Below is a small trained network, with its code and all its weights. Each question gives an input and a target symbol and asks what happens when units are switched off, that is, made to give their printed mean instead of their output.

import numpy as np


def w(rows, s, z=0):
    codes = np.array(rows[::2]) - 128.0
    scale = np.full(codes.shape[1], s)
    scale[-1] = z or s
    return codes * scale


def f(y):
    return y / 2 * (1 + np.tanh(0.7978845608 * (y + 0.044715 * y**3)))


def softmax(a):
    e = np.exp(a - a.max(-1, keepdims=True))
    return e / e.sum(-1, keepdims=True)


def log_softmax(a):
    a = a - a.max(-1, keepdims=True)
    return a - np.log(np.exp(a).sum(-1, keepdims=True))


def net(x, mask):
    ids = ['δεηθμψ'.index(c) for c in x.split()]
    T = len(ids)
    res = E[ids] + P[:T]
    r = res
    for j in range(3):
        rows = slice(3 * j, 3 * j + 3)
        q, k, v = (r @ M[0][rows].T for M in (Q, K, V))
        z = softmax(np.where(np.tri(T) > 0, q @ k.T / 3**0.5, -1e9)) @ v
        o = O[0][rows]
        res = res + np.where(mask[j], z, o[:, -1]) @ o[:, :-1]
    y = f(res @ A[0][:, :-1].T + A[0][:, -1])
    res = res + np.where(mask[3:7], y, B[0][:, -1]) @ B[0][:, :-1]
    return log_softmax(res[-1] @ U[:, :-1].T + U[:, -1])


Q, K, V, O, A, B = {}, {}, {}, {}, {}, {}
E = w([
[101,154,155,63,207,87],'δ',
[96,202,82,59,148,62],'ε',
[166,181,138,44,97,50],'η',
[187,77,150,110,192,47],'θ',
[100,219,187,171,72,207],'μ',
[210,248,126,156,145,116],'ψ',
],0.016)
P = w([
[107,140,153,19,186,199],'0',
[115,104,121,59,155,182],'1',
[132,99,113,74,133,165],'2',
[134,110,126,95,137,147],'3',
[137,117,133,114,137,128],'4',
[142,126,139,128,132,106],'5',
[139,131,141,143,130,83],'6',
[141,139,145,156,128,63],'7',
[144,142,147,170,124,39],'8',
[142,155,158,181,131,25],'9',
[140,157,162,198,128,4],'10',
],0.015)
Q[0] = w([
[167,81,87,81,86,140],'H1',
[241,148,147,97,157,58],'H1',
[69,68,115,187,78,250],'H1',
[147,132,92,62,63,101],'H2',
[104,182,146,63,134,53],'H2',
[123,143,160,38,144,114],'H2',
[96,131,133,85,187,76],'H3',
[134,89,186,126,140,85],'H3',
[91,104,149,96,102,132],'H3',
],0.018)
K[0] = w([
[227,149,160,140,107,204],'H1',
[148,150,175,219,75,97],'H1',
[91,117,93,51,189,181],'H1',
[191,134,151,165,201,103],'H2',
[179,147,103,214,127,18],'H2',
[218,165,70,166,175,2],'H2',
[125,186,137,154,70,65],'H3',
[122,127,115,202,143,63],'H3',
[46,123,180,133,111,74],'H3',
],0.013)
V[0] = w([
[197,57,175,36,121,99],'H1',
[102,162,23,109,162,138],'H1',
[163,137,199,75,53,161],'H1',
[149,125,64,42,138,58],'H2',
[48,54,57,87,226,103],'H2',
[43,199,110,114,43,158],'H2',
[153,162,9,107,83,147],'H3',
[2,94,156,108,116,54],'H3',
[111,129,54,145,61,169],'H3',
],0.009)
O[0] = w([
[50,192,70,157,133,40,196],'H1',
[156,116,162,131,168,118,127],'H1',
[97,156,78,160,139,149,179],'H1',
[177,193,155,143,103,163,252],'H2',
[129,146,210,151,96,83,107],'H2',
[131,146,93,159,247,99,94],'H2',
[186,89,103,132,118,90,142],'H3',
[121,170,161,103,216,124,139],'H3',
[178,132,167,130,102,102,50],'H3',
],0.013,0.011)
A[0] = w([
[177,120,127,1,179,129,156],'N1',
[118,151,80,146,188,126,254],'N2',
[95,150,101,79,214,70,150],'N3',
[140,101,88,96,77,102,119],'N4',
],0.012,0.0019)
B[0] = w([
[52,72,222,255,120,106,168],'N1',
[151,137,128,204,41,134,219],'N2',
[197,52,111,72,172,148,250],'N3',
[127,14,137,67,161,141,155],'N4',
],0.0093,0.018)
U = w([
[225,118,86,98,160,128,173],'δ',
[160,2,129,123,117,99,113],'ε',
[160,174,190,211,82,245,166],'η',
[85,125,158,137,103,60,125],'θ',
[125,112,150,79,193,159,124],'μ',
[191,95,199,168,152,57,2],'ψ',
],0.0077,0.0055)

Each question gives the input, a string of symbols that net reads in full, and the target symbol t.
The units are the heads (3 rows each of Q, K, V and O) and the neurons (one row each of A and B). Each row of codes is followed by its name. A weight is (code - 128) times the scale printed after its matrix; where a second scale follows, it is the last column's (O, A, B and U).
mask holds one flag per unit, heads first, then neurons. A switched-off unit (its flag False) gives its mean, the last column of its rows in O or B, instead of its output. The means were averaged over made-up inputs and are rounded, as every weight is.
A unit's drop is (log p(t) with every unit on - log p(t) with that unit switched off) / (log p(t) with every unit on - log p(t) with every unit switched off).
The circuit of an input: a set's keep is (log p(t) with only the set's units on - log p(t) with every unit switched off) / (log p(t) with every unit on - log p(t) with every unit switched off). Starting from all 7 units, units are removed one at a time, each time the one whose removal leaves the highest keep (on an exact tie, the one counted first), for as long as the keep stays at least 0.8.
circuit, biggest first: the units of the circuit, biggest drop first
most important unit: the unit with the biggest drop
k most important neurons: the k neurons with the biggest drops, biggest first
heads that matter: for each layer, one digit per head in row order, 1 if its drop is at least 0.15 and else 0, layers parted by /
drop of u: that unit's drop, to one decimal
input η η μ ψ η μ ψ δ θ ψ μ, target ε: most important neuron : N3
input θ δ η ψ ψ ψ η η η ε, target δ: circuit, biggest first : N3, N1
input ε μ δ θ η, target θ: circuit, biggest first : H2, H1, N2
input η ψ μ ψ θ δ δ ε δ, target ψ: circuit, biggest first : H1, N1, H3
input η η ε θ ε δ, target θ: circuit, biggest first : H2, H1
input η μ ε μ ε, target η: circuit, biggest first : H1, N3
input ε μ δ η ψ ψ δ θ ε ε ε, target ψ: circuit, biggest first : H1, H3, N1
input ε θ η δ θ η η η η θ, target θ: circuit, biggest first : H2, N3, H1
input η ψ ψ η ψ ψ ε, target ε: 2 most important neurons : N4, N1
input η ψ η ε η δ δ δ, target μ: circuit, biggest first : H3, N2, H2, N1
input δ μ η δ ε η ε ε ψ δ, target ε: 2 most important neurons : N4, N1
input δ η η δ, target δ: circuit, biggest first : H1, N3, N1
input η ε η ε ε θ η δ δ δ, target μ: circuit, biggest first : H3, H2, N2, N1
input η ψ ψ η δ η η ψ, target ε: circuit, biggest first : H3, N4
input ε η δ ψ η ε μ ψ ψ ψ, target ε: circuit, biggest first : H3, H2
input θ ε η η θ η η δ, target δ: most important unit : N3
input ε ψ η ε δ η ψ ε, target ε: heads that matter : 110
input η η δ θ ε η ε ψ ε θ, target ε: 2 most important neurons : N4, N2
input ε η η η ε η ψ η δ δ ψ, target δ: 2 most important neurons : N2, N1
input μ δ η μ, target δ: 2 most important neurons : N3, N1
input η η δ θ ε ψ η θ η μ ψ, target δ: 2 most important neurons : N1, N2
input η δ η μ ε δ η η μ μ θ, target η: most important unit : H3
input δ η ψ δ, target ε: 2 most important neurons : N1, N4
input ε δ η η ε δ ε ε δ η, target δ: 2 most important neurons : N3, N1
input μ μ η ε δ ψ η ψ θ, target ε: drop of N4 : 0.3
